Each row was made from one path, in order. Every step used is in the known rows, and no mark comes twice. Write each row's path.
Each row is shifted at random along 6 fixed directions that mean nothing.
Known rows
b > e > z > m > x > h > s: [-319 -172  -83  216 -122 -147 -131   23 -146   59  226   40  111  156
  -78  244  162  256 -145  -20 -103  300  177 -141  281   46   43  -70
  -55   -8 -184 -188  -63  -75  203  509   76   85  269  -10  192  157
  126 -174  -39  165 -192  153    5 -108  331   14 -269  183   45  269
  200  203]
x > h > s > n > v > z > m > e: [-277   36  -91  227  174  -25    4  258 -256   -8  203 -116  -92  190
   82  181  254 -151   74   10   51   36  319   12   41 -120  213  195
  -71 -394   24 -122  -20  -33  114  232  134  -75  -37   27  117  240
   31   43   30  -80 -385  -76  148  -58  315    7   98  -79  177  195
   92  -28]
s > n > v > z > m > e > b: [ 144 -200  -72 -234  -66  304 -118 -292   37  131    1 -144 -214 -416
 -182 -125 -105  -71  -66  -52  119 -183  -77  -55   76   68   13  -76
   60  227   67   59  126  -46   70   46   -1   40 -131   73  247  -20
    4 -158  -54 -144  189  137 -135  102 -128 -237 -174  253  265  -79
 -129 -174]
e > b > v > n > z > s: [-100  231  -31   -2   16   95   62   -6 -164 -168  107   17 -146  127
   45   19   98 -150   29   19   51  -81   73   77 -234  -68  -86   18
  -34  -95   94 -116 -175  -27    6   72   92   80  137   92  -66  203
  -37   -2  -11  -73 -150  -69 -230 -103   69   78  -78   92  236   13
  -33  -82]
n > z > s > k > w > m: [ -37  155  -28  138  -70   16  120   50  -28 -117   25   52  -12  122
   81  -77  193 -110  -15  -49  -46 -126   47   38 -102  -15  -27   -3
  -30 -122 -139 -202  104   77  -62  -17  203   63  179   69  -62  163
   -9  158  102 -120 -112 -127   44  -12 -136  -16   44   43  -82   67
   28   73]
z > n > v > s > k > x > b: [-324  -83   76  372 -111 -223  209  124   -5 -166   45  -30   34  -33
   62   12  -87  209   77  -42 -171   82   -5  161  -36    7  158 -138
  -36   25    1   58  -88  -44  150  349  300  179  147   87  290  159
  190 -147   80  154 -243   83   78   42   -6   81   81  153  -51   88
  281   72]
z > n > s > v: [ -13  -72   -3   16  -23   -1   73  -41   78  -55  -95   83    3 -237
   14 -118 -204   53   78    4  -58  -43  -14  107   45   28  -72  -55
  -17  219  -45   80  -12   15   49   41   28   75 -188   43  105 -126
   63  -66  124 -105  195   20  -66   21 -243  -51  -43  124   58 -148
    9 -184]
h > m > e > n > z > s > k > w: [  -3 -124 -192 -236  -45  247  106 -103   28  180  -45  -65 -223 -179
  -31  -16  231   49   16   13  164  -91  173   98   91  -10  -33  124
   94  167  -99   89  203  -21 -189  -71 -142 -150  -65   90   93  -44
  -92   95   13 -176  168   80  -32  131  -88  -79  -47   56  117  -84
 -100 -156]
m > x > b > z > n: [ -16   -3   16  111  124   38  194  376  166 -290 -128 -111  238   -3
  184  -45 -196  -14  465  -36  -15   83 -231  106 -323  -27   25  -88
  126  150  178  408  -14   55 -158 -183   52  -26 -183  204  127  -67
  195 -222  155  246 -123   18  -49   31   58   66  -94   12   27 -173
  204  -99]
w > n > z > s > v: [ -12  127  -11   94 -135 -206 -212 -197 -111  -55  116  253   69   38
  -95  126   11   -8 -289  -12 -189    8  100 -116  152   79  -90 -123
 -193 -136 -251 -423 -236  -52  251  235  166  190  244 -175 -183  161
  -50    1   11 -153   61  -83   95 -142 -106  142   52   48 -112  156
   60  129]
h > m > e > v: [ 274  112    5   62  -69   75 -122  160  -91 -109 -258   50  316  212
    5 -113 -134 -162  217   27  147  -76 -140 -106 -140  -14   -2  132
   20 -230  243  -14  127  209 -232 -370  140 -116 -173  145 -286 -116
   54  145   55  -47  -95   85 -145  -45  -89 -128  -67 -176 -102 -282
    0 -151]
s > n > v > z: [  62  119  -86 -110   69  -75   72 -107  -97  -44   50  213  -36  -96
  108  293 -123  -89   -5  117  -62  -12   58  137  -31  116 -244   34
  -25  148   15 -112 -376 -131  320   45    9  193   30  -28   16  178
  -37 -105  -74 -121  172  -95 -100 -132  -59  225  -24  -40  314   72
  -87 -119]
v > z > s > k > w: [-180  252  -86 -281  163  146   24  -83 -128  151   68   43 -413  117
   66  -94  467 -314 -277   71   41 -434  298  -99  -62  -83   58   83
   26 -198  -88 -177  109 -116   54  -54 -167  114  189   55  -84  208
 -286  153   44 -161 -200 -273  -49  -52  -42   23   95   87  205  234
 -330 -118]
v > n > s > k > w > m > e > b: [  84  -43  112  111 -120 -119  116  -19  -31  -45  -20  -19   72   81
  -11  -55   24   48  -10   62  -41   53  -53   66  -32  135   14  -56
  -20  -93   48   -8  125   91 -142  -82   59 -230   -5  -59 -158   45
  -24  199  -72  -32   71   56   27   72 -102  -36  103 -142 -108  -30
   76   49]
b > v > n > s > k > z > m > x > h: [-398  -94  -79  256   62 -348  103   27 -145   25  264   84  -48   11
   21  403  116  370  -97   49 -244  366  199   67  242  104 -101   -3
  -29  197 -217  -30 -371 -214  413  661   28  158  355 -128  357  226
  161 -213  -61  216  -32   56   44  -95  292  288  -73   85  145  400
  200  197]
h > x > b > m > e > v > n > z > s: [  35  -97  -33 -235   -7   61   97  -30  146   65  -43   76  -65 -118
  -64  -55  -43  121  106   79   68  152   44  139   75  -68  -57   51
  -64   92   10  251    8  -95 -157 -139 -342 -112 -196   10  -84 -161
 -115    4  -26  -11  219   15   13  107  -45   81   -2    0   38  -76
 -139  -70]
w > k > z > m > e > v > n: [ 134  -55   68  -34 -227 -171 -307  -70   -9   68 -230  192  261  -36
 -240 -333   20   68 -247  -45 -163  -48  -83 -336  134  116  242 -230
 -140 -189   67    9  204  108 -251 -117  -31  -71  116  -61 -284 -152
  -53   44  175   54   64   79   55   20 -170 -116  158  -61 -422  -87
   33   17]
k > x > h > s > v > n > z > m: [ -84   -8  -16 -271  -37 -133  -98 -145   23  338  -52  235 -140 -169
 -302 -146  102   88 -387  -43  -72 -129  224 -118  315 -125  163   89
 -191 -204 -233 -116  196 -144  -85   -9 -293   24    1 -122 -303 -168
 -224  231   54 -150   20    3  306  219 -129  -67  185   27 -315  134
 -242   -1]
w > s > k > x > m > e > b > v > n > z: [   1 -110   -6  145  -25   64  108  153   92  -21   23 -221   44  -96
  -32  -86  -71   94  101  -72    8  180  -96   29 -157  -14  191   -1
  -22 -173  116  243  141   85 -294  -76  101 -263 -112   48   69  -69
  172   97   -2  168 -107  138   24  223  152 -112  175  -41  -92 -134
   99   62]
x > m > e > z > s > k > w > n: [ -93 -116  -59  205  -14  -54   40  182  -41  -41   78 -162   69  115
  107   87  189   35   68   18   -2  159   83   34  -69   19  150   36
   35 -119   -1  102   57   44 -253  -62  109 -222  -50   15   66  172
   70    0   88   36  -89  -37   60   30  193   27   37 -182   47  -24
  184   20]
k > w > m > x > h > s > n: [ 348  127    9 -175   58  194 -126  -23  169   85  -46 -236  103   -8
  -80 -221 -203 -112  -69 -160   76 -286 -235 -220 -149  -88   17   -9
  112 -118   -8    2  372  196 -173 -427  -60  -93 -247   49 -159 -302
  -31  160  -32  -75 -172   42   49  164  -39 -254  -74  -89 -241 -235
 -117   -2]
k > x > h > m > e > n > v > z > s: [ -86  -43   26   99  -97 -122  -60  -43 -157   58   77   26  139    1
 -133  122  -24   98  -56  -12  -40   60   33  -41  132   -3   89   24
  -61  -73   22 -152  -52  -10  100  285  114   95  105  -16   -7    9
    8  -34  -20  -27 -198  152   76  -29  137  -30  -44   -9  -84   77
  120   43]
h > m > x > k > s > v: [ 102   15 -150   38   21  177  -37  -16   54   93  -27 -167   16    9
  -18   69 -143   73   64  -97   25  -92  -85  -89  -48  -75  -41   75
   89   45    0   35   60   90  147   -3   76   66  -53  105  204 -162
  138 -108 -107   74 -171  164 -157   78   82 -118 -131   87   39 -117
  -74   21]
w > m > e > b > z > s > n: [  27  -11   39  215  -77    4  -41   97  -38 -196   87  -62  112  213
   53  -10   71  -21   44  -48  -34   86  -70  -55  -30   89  -46 -133
    3  -98    1  -50    0   71 -115    2  173 -147   38  -41  -11   95
   57   -5  -50   70  -22   28    2  -25  114    8  -27  -38  -35   14
  193   82]
k > n > z > m > x > b: [  26  101 -130  -36   94  130  179   72  111  -41  -70  -57  -39 -182
   17  -30  140    2  203 -139   26  -97  -52  104 -169  -54   84  160
   39   96   17  162  -27  -68 -154 -182  -47  -43   -7  149   24   55
  -33 -128   86  -46   11  -39  106   82  -35   44   -9    7    6  -31
  -52 -107]
n > z > m > e > v > s: [ 193   84   34  -81    6  263   -8 -190  -61 -152    6    0  -13 -108
   60  -27 -113 -274  170   52   99 -130 -130   76 -145   41 -209    4
  -10  124  173  -86 -121   74  138  -73  125  144  -49   65   84   83
  -39 -157  -24 -170  155  -67 -200 -254 -154 -124 -233   69  268  -55
 -104 -112]
s > k > w > m > x: [  68   -4  -69   30  -44  -49  -10   21  141   97  -79  -37   88  -17
  -67  -46   59  148 -103  -97  -89  -82 -104 -190   26   95  -21  -34
  129   45 -149   60  212  -14  -42 -124   -4    2   98   56   82    1
   84   29    3  135  -34  116   39  158  -74  -36  -35   31 -168   28
   16   66]
w > s > v > z > m > x: [ 215  282   71  122  133  212  -82  -62  -81 -302  197 -102   94  227
  201   59 -199 -347   70   -3 -101 -120 -193  -79 -208   68 -287 -176
   -2  -39   56 -246 -250  115  364   13  174  200    1  -63  100   21
   47 -115 -180   -7  -53  -95 -223 -376   45  -41 -101  114  206  108
  -81   87]
w > m > x > h: [ 115   -8  -55  -70  -30 -267 -256  -82   89  151  -27  279  242   -5
 -299  155   26  183 -179  -73 -211   86    0 -290  308   56  -57  -51
  -66   29 -222  -29  -18 -139  186  -49 -193  111   91 -134 -137  -53
  -97 -199  -40   54  173   69  235   80    3  123 -126 -110 -233  176
  -25  135]
m > x > h > s > v > z > n: [  44   98  108  -56  101 -101 -232  -26 -113  -29   79   21  150  119
  -63   73 -233 -156  -78   55  -76  -40  -17 -185   75  -39  -31 -129
  -51 -132    5 -199  -60   33  324  142   -5  163  -41 -148  -96 -115
  -28  -33  -83   40 -177   39   23 -152   76  -37  -25   34  -64   89
   -5   84]
z > s > k > w > m: [ -76    2  -82 -291  -91   12 -145 -403  117  322   66  201 -348  -76
 -202  -77  328  100 -538  -46 -129 -266  200 -197  366   -4 -108 -118
   -7  217 -441 -197  127 -171  234   90 -276  219  300 -135   59   -7
 -281  -37  -69 -152  261 -128   85   79 -201   63  -74  203  -50  272
 -274   91]
n > z > m > e > v > s > k > x > h: [-120  -87  111  114   58 -209  180  115  -39  -18  -23  104   57  -60
   58  100   94   53  130  119  -22  242   80  192  126   28  -47  136
  -50  -21   31   84 -109 -146  -62   48  -27  -38  -18  -98   56  116
   -7   26   64   69  149    0  195  -36  -24   84  135 -163  -43  128
  108    2]
b > e > z > m > x > h > s > k > w > n > v: [ 113   46   77  -83   87   60   -5 -100   56  -49  236  -39  -45  107
  171  250  -79  -31   50   35  122  205  -77  158    6  -55 -347   -5
   99  313  -80 -133 -316  -40  218   96 -133  110   51 -166  129  -31
   -4  -55 -215  -40  270 -121  -77 -276  198  181 -152  -14  144   31
   17  183]
m > e > n > z > s: [  18  -35 -111 -253  -14   96 -129 -192  -27  120  -32  109  -95 -249
 -167   32  157  -71  -63    4   71 -102  133  -43   82   31   33   76
  -55   25   -1  -23   -3  -62  -65  -61 -116  -44  -27  -24 -127   77
 -172  -58   60 -189  190  -20   39    4  -86   -7  -23  -41  102  -33
  -83 -167]
z > m > e > b > v > n: [  50 -258  115   83 -218  -31 -164  -26   19  -34 -196    2  196 -104
 -159 -291 -150  116  -29   -6  -83   35 -208 -146   83  150  141 -249
   -2   98  109  188  280  127 -189   -5   48 -104  -49   77  -13  -96
  144  -61  145  103   57  168  -99   82 -170 -191 -129  146 -157  -94
  140  -51]
h > s > n > z > m > x > k: [ 138  -40  -95 -246    8   27   44   11  103   51 -123  204  -11 -109
  -17  -14  -95  -19   79   -4  -48    6  122  135   86  -57    2  -11
 -134   16 -109  106  117    1 -142 -266 -271 -122 -227  -54 -278 -200
 -116  118   54 -145  253  -44  198  137 -209   25  199  -33 -170  -63
 -133  -11]
n > s > k > x > h > m: [ -39  -55  -69 -123    4  -53  138 -100  103  238  -26  141 -160 -113
  -72  152   13  182  -55   -2   21    5  146  103  239 -109  -90  141
   19  217 -241  -14   22 -123  174   86 -132   81   24  -11   58 -150
  -86   48  -88 -113  150   63  109  176  -77   10  -79   51  -31   77
 -128   -7]
x > b > v > z > m > e > n > s > k: [  42 -111  168  104  -98  -58  -90  -68  -55 -124   22  -15   21  155
   55   96 -252  -61   18   99   21  107 -101   56   -2   31   10 -180
  -28  119   60  -96 -100  120  271  159  184   77   67  -70  -45    6
   47  -84  -80  -15   21 -125  -59  -99  -35   26 -106  -10   70   48
   98  171]
m > x > b > z > s: [  73   80   62 -115  194  109  156  177  203 -190  -77    3   88    9
  170    1 -155 -142  328   71    1   25 -198  130 -224  -68 -172  -47
   78  238   88  296 -113   -9    2 -261 -164   43 -147   46   37 -134
   -1 -194   35  154  111 -141  -56  -44  -27  154  -95  -23   93  -71
  -24  -55]
m > e > z > n: [-338 -336 -124  332 -215 -199  -60  103 -142  -17  -10  -23  293 -157
 -119   89  149  331    1  -40 -162  246  102 -154  175  243  237 -148
   -7  -12   23   77   55  -32  -66  424  288  -29  148  134  342  243
  240 -306  203  247 -172  352  -30   21  154  -66 -141  146   65   23
  427  -97]
k > w > s > v > n > z > m > e: [  53  291   12  157   40   95  -69  -67 -156 -117  187 -121  -39  240
   80   -8  238 -267 -175  -60    5 -200   30 -102 -175   40  -20   79
  -89 -360  -44 -409  -58  125   58   21  180   10  177  -72 -116  230
  -89  177  -84 -173 -187 -223   41 -229   55  -20  102  -79   24  143
  -62  106]
e > b > m > x > k > n > z > s > v: [ 236  205  149   54  -80   36 -143 -153    4 -157   53  -89   66  190
  -55   -2 -256  -81  -19  -87   73  -67 -298  -48 -189  -77 -121  -89
    1   13   17 -310  -72  160   82    3  225   99  122 -105 -233  -41
   24   75 -194  -22 -108    3 -125  -45  -12  -96 -142   34 -152  -78
   16  238]
b > v > z > m > e > n: [ 134   62  168   57  -55 -238 -100  134 -164 -236 -188  293  373  239
  131  -12 -207 -133   80  183 -110  113 -142   -4  -86  194  -66 -141
  -85  -52  204   -5 -129  125  -91 -167   12  -24   -9  -47 -415   18
   30   65  148   43   90 -151  -81 -228 -129  152   65 -212 -112  -30
  102  -11]
x > b > e > n > s > v > z: [ 192 -133  217  -55 -109  -76    5  -30   84  -54 -149   33  163  -18
   82  -48 -501  -65   32  207   48  154 -235  140  -84   47  -26 -117
  -31   98  175   39  -19  165   22 -179   42  -61 -255  -32 -267 -232
   41   93   10  -33  129 -120 -104   18 -187  -31  -36 -171  -25 -250
   -7    9]
b > z > n > s > k > w > m > e: [-261  -23 -152   50   24    6   89  100   13   68   89   12 -184   26
  -16  -37  427  102  -62 -110   30  -55  230  -56   53   13  122   88
    1  -69 -190    3  108  -67 -122  171  -15  -79  185   51  116  164
  -30   30   72   -8  -47  -95  146   93  109   61   56   53   10  124
   38   35]
b > e > z > m > x > k > n > v: [ 239  287   24  129   12  257 -218  -62  -85 -258  146 -185   26  269
  136  117 -145 -264  179 -230  224 -181 -293  -34 -443 -127  -44   34
  116   36  229 -332 -249  257  172   32  380  227  176  135  -80  184
  115  -90 -154 -124 -300 -131 -267 -333  236  -84 -288   61  148 -127
   28  167]
s > n > z > m > x: [ -61 -143 -125  211 -259 -174 -176    9  -82  -19  -49   82  183 -137
 -261  -83   -2  205 -149 -200 -172  -43   40 -216  158  145  278 -114
 -140 -224 -202 -178  290   47 -140  204  310  -24  131   85 -171  172
  181  105  169  -18 -239  238  222  218 -151 -220  -10  200 -310  110
  203  101]
z > s > k > w: [ -20  -55   51 -243   -4   56   72 -226  176  153  -85   82 -190 -182
   49 -126    8   13 -199   93  -77 -175  -22   39  129   21 -189 -149
  113  411 -195   57  114  -49  133  -47 -203  160   48  -31  171 -128
 -111  -31   49  -50  269  -97  -97   23 -295   11  -95  174   44   30
 -146  -86]
x > h > s > v: [ -89   95   37  192  156  -35   27  235  -55  -35   22 -109  117  194
  170  133 -197 -126  108   91   19   70   15    7  -64 -149  -55   79
   61 -139   46  -53  -48   78  219   12  163   59 -171   43  158  -74
  132    2   20   48 -297  -10 -106  -64  149  -34  -96  -87  104  -73
   82  -82]

Write each row's path
[ 231  -28  149  -75  -16   52 -252    3  -56   29  -84 -156   76  182
  -83  -96 -267 -158  -41   49  194  -91 -138 -139  -33 -107   83  -31
   45 -198  150  -73  271  229  -51 -190  107 -123 -213    1 -241 -211
   -8  179  -59  -57 -212   44  -39  105   14 -237 -134 -143 -129 -194
   -1   19]  x > h > m > e > b > v > s > n
[  61  225   21  -93  -16  161 -227 -183 -149   70   50   -9 -139  242
  -22  -58   89 -266 -230  -16  125 -239   62 -195   37 -121  -21   36
  -26 -215  -10 -398  -19   74  172   20   73  125  226 -110 -112  -37
 -146  133 -158 -100 -113  -93  -93 -203   51  -87   15   59  -27   71
 -177   89]  h > s > k > z > m > e > v
[-141 -100 -104  148   87  -43  265  150   14   16   34  -44  -24  -35
  207  182   66  149  211   50  -70  261  143  274   12   22  -17  131
  -29   20   42  225 -173  -74    0  120 -134 -119 -105   18  233   45
   75  -52    5   77   43   26   41  -35  133  158  226  -51  113   23
   51  -29]  h > x > k > s > v > n > z > m > e
[ -19   22   62   54  131  165   45  107   77  -44  -19 -237 -166   76
  183   -4   14 -127   94  -47  121 -131 -133  -11 -187  -76   50   28
  181   92  104  130  -10    9  114  -18   75   84   69  112  223   47
   88  -63  -47  137 -192 -103  -58  -21  113   -1  -12   91  128   71
  -18   12]  s > k > x > b > v > z > m > e
[-199  -76   83   38  -98 -287  -43 -120  -24   35  166   80  -17   85
  -99  208  102  198 -225   70  -57  199   77    8  156   73    3  -51
  -87   21 -139 -193 -198 -154  234  339  -43  150  335 -191    2  193
  -52  -82 -150  168   33  -50  172  -52  101  257   43   -9  -55  253
   97  319]  m > x > b > e > z > n > v > s > k > w
[  88 -124  -34 -127 -156   48 -120 -165   89  237 -138   29  -19 -143
 -159 -230 -236  106 -180  -84  -66 -118  -19 -107  129  -25  238 -115
  -79  -29  -59  -32  281  100    7   41  -74   26  -96   90 -117 -280
  -18   87   61 -101  -92  117   23  177 -207 -250   75  205 -241 -121
 -170   39]  h > x > k > n > s > v > z > m
[ -32 -104   53    3   21   78  -34  -25    7   69 -105 -103 -105 -121
  -20 -260   77    6  -20   -5   32 -119  -37  -53   41   43  135    3
   75  -20  127  173  196   14 -190 -120   -2 -143 -109   38  103    0
   22   29   85   44   17   73  -50   40 -107 -174   45   18  -22  -64
  -30 -137]  z > m > e > v > s > k > n
[  29  204  -54  130   49   89   52   75    2  -92   33 -116   -5  146
  197   94 -152  -82  137  -94   36  -43  -30  110 -235 -142    1   62
   35  -80   44 -142 -146  116  121   52  171  103   -8  116   15    0
   68   53  -20  -66 -298  -19  -83  -92   73    6   81   57   -3 -130
   18   32]  h > x > k > n > z > s > v
[ -86  -48  -99   34   31  -95  186   88   42   10   17   78  -23  -46
   71  133  311  132   81   10   19  158  137  148   69   88 -133  126
   73  151  -71  116 -151 -179 -118  -27 -118  -41   67  -47  208  173
  -30  -71   13   38  325  -27   82  -10   46  259  126 -140  116   24
   86  -52]  s > k > w > m > e > z > n > v
[ 150 -108   61 -198  -67  126  150 -122   89   21 -188   29  -44 -345
  -21 -346 -297   17   86   56    2  -63 -155  154  -54   21  -60  -99
   45  236  173  261  144   63 -253 -226  -58  -47 -272   83   14 -270
   34   67  129  -79  270  110 -244   82 -312 -226  -41   77   35 -303
 -129 -243]  e > v > n > s > k > z > m
[ -25   -4  -23   96  131  189   95  -24  -19  -20  194 -270  -47    6
  174  290  -51   20  141   -7  122   88  -54  103  -10  -75 -296  117
  203  285   13  -41 -275  -50  268  229  110  159  -29   16  491  -21
   89 -220 -185   62  -53  149 -185 -174  300  -12 -286   72  337    1
   80  -81]  k > x > h > m > e > z > s > v
[ -76    7  182   35  186 -121  116  307  -37  -41 -101  -93   16   64
   67  -84   95 -111  206   82  177  107   25  100 -109  -89  170  194
   27 -229  239  201   43  -40 -312 -125 -105 -241 -164  -44 -158  -42
  -29  202   85  118  -67  -53  147   80  119   52  314 -249  -97  -93
   97  -93]  m > e > b > v > z > n > s > k > x > h
[  43 -176   58 -149  -26    5   76 -118  190  149  -76  -38 -164 -222
 -102  -90 -103  161  -46   -9   35  -69  -94   44   28   -3  108  -20
   24  156  -17  216  203   37  -53  -79 -101 -134  -98    0  -67 -133
  -18  104  -64   -7   79   26   57  262 -116 -100  -15   20  -65  -31
  -96   -5]  v > n > s > k > x > b > m > e
[ 243  106   28  -35 -117  161 -136 -156 -140   22  -34 -107  -24  175
  -65  -88  -85 -137  -49  -11  206 -240  -67 -101 -102  -27   -9   85
   37 -173  108 -267  174  240   -9  -85  203  -53    5   52 -213  -46
  -28  272 -159 -204 -162   76 -176  -39  -81 -243 -114  -27  -13 -156
 -105    5]  h > m > e > v > n > s > k > w
[-130  151   54  111  146   18 -106  123 -195   -9  189 -169  -99  311
  112   48   98 -110  -35  -12  114   14   61 -104  -68 -118   88  106
   72 -262  117 -174  -74   21   84  170   83  -25   96  -11  -17  103
   63  143 -113   84 -405  -23  -94 -179  353  -48    0   -1   49  108
   -3  118]  b > e > v > z > m > x > h > s > k > n
[  89   63   88  182 -145  -48  -48   43    0 -224   67  -96  162  213
  -43  -74 -124   41   42 -143   43   19 -140  -36 -162  -27   36 -125
  -19  -89  -15 -182   37  157 -101   32  265   56  110   -6 -142   -6
   75   34  -37   43 -135   23   14    5   27  -42  -48   -4 -170 -111
  181  228]  e > z > n > s > k > w > m > x > b > v
[-146 -210   33  218 -143 -120   21   71   37 -100   24    3  120  -52
  -82  -27 -103  227   90  -17 -126  202  -71   65   69   75  134 -107
  -79   62    6  157   31  -22  -24  151   52  -23  -11   53   69   67
  166 -149   66  124  -28   73   84   54  -14   19  -74   70  -84   77
  172  127]  z > m > x > b > e > n > v > s
[-154  -75  110  357 -103 -184   -1  185  -16  -23   44 -135  204  189
  -44  -67   17  169 -110  -24 -109  198  -73 -186   17   60  251  -96
  -69 -391   39  -14  141   55 -116  114  245 -124  119  -31   31   15
  170   90  -19  330 -346  134   77  126  192  -82  158  -62 -233   70
  205  208]  w > s > k > x > b > m > e > v > z
[ 250  236  267   61  -79   13 -223 -239 -174 -299  100   -9  128  210
   64   84 -276 -326    7  -24  111 -209 -272  -29 -251   40 -139 -164
  -10  -53  227 -475 -273  216  290  108  412  285  216 -131 -200  156
  -36   21 -217  -86 -115  -45 -138 -389  -14  -55  -68    4   11  -30
  100  159]  m > e > z > n > v > s > k > x
[  86  126  -90  112   18  124 -118   71   26  -62   85 -162  -58   59
   -5   41   51  -77   59 -176   90  -83   19  -78 -176 -135  126  113
  -35 -188   13  -48  -63   73 -106  -67  148  -75  -27    9  -61   61
   22   47  -41  -98 -168  -24   71   21  160  -62  118  -99  -54  -77
   24   34]  w > k > x > m > e > n > z > s > v
[ -21   35   64 -249  -43  146  -35 -239   30   62  -20  -84 -223 -115
  -44 -198 -125  -49 -213   37   55 -180  -97  -58  -69  -28  -61 -195
   93  176   65    4   31  -23   72   45  -29  169  115   24  143 -131
  -57  -90  -35   74   16   24 -267   15  -66  -77 -115  216   95  -94
 -119  -52]  e > b > v > s > k > z > n
[ -64 -209  -48  147   48    0  109   76   56    6  -50 -155  105 -224
  118   35 -210  174  118   23 -189  140 -148   28   -3  166   -8 -135
  132  282   80  288  -39  -27  132  155   57   37 -118  100  449  -36
  269 -270   83  240  -23  193 -155   13   11  -57  -53  150  136  -25
  107  -76]  s > v > z > m > x > k > n
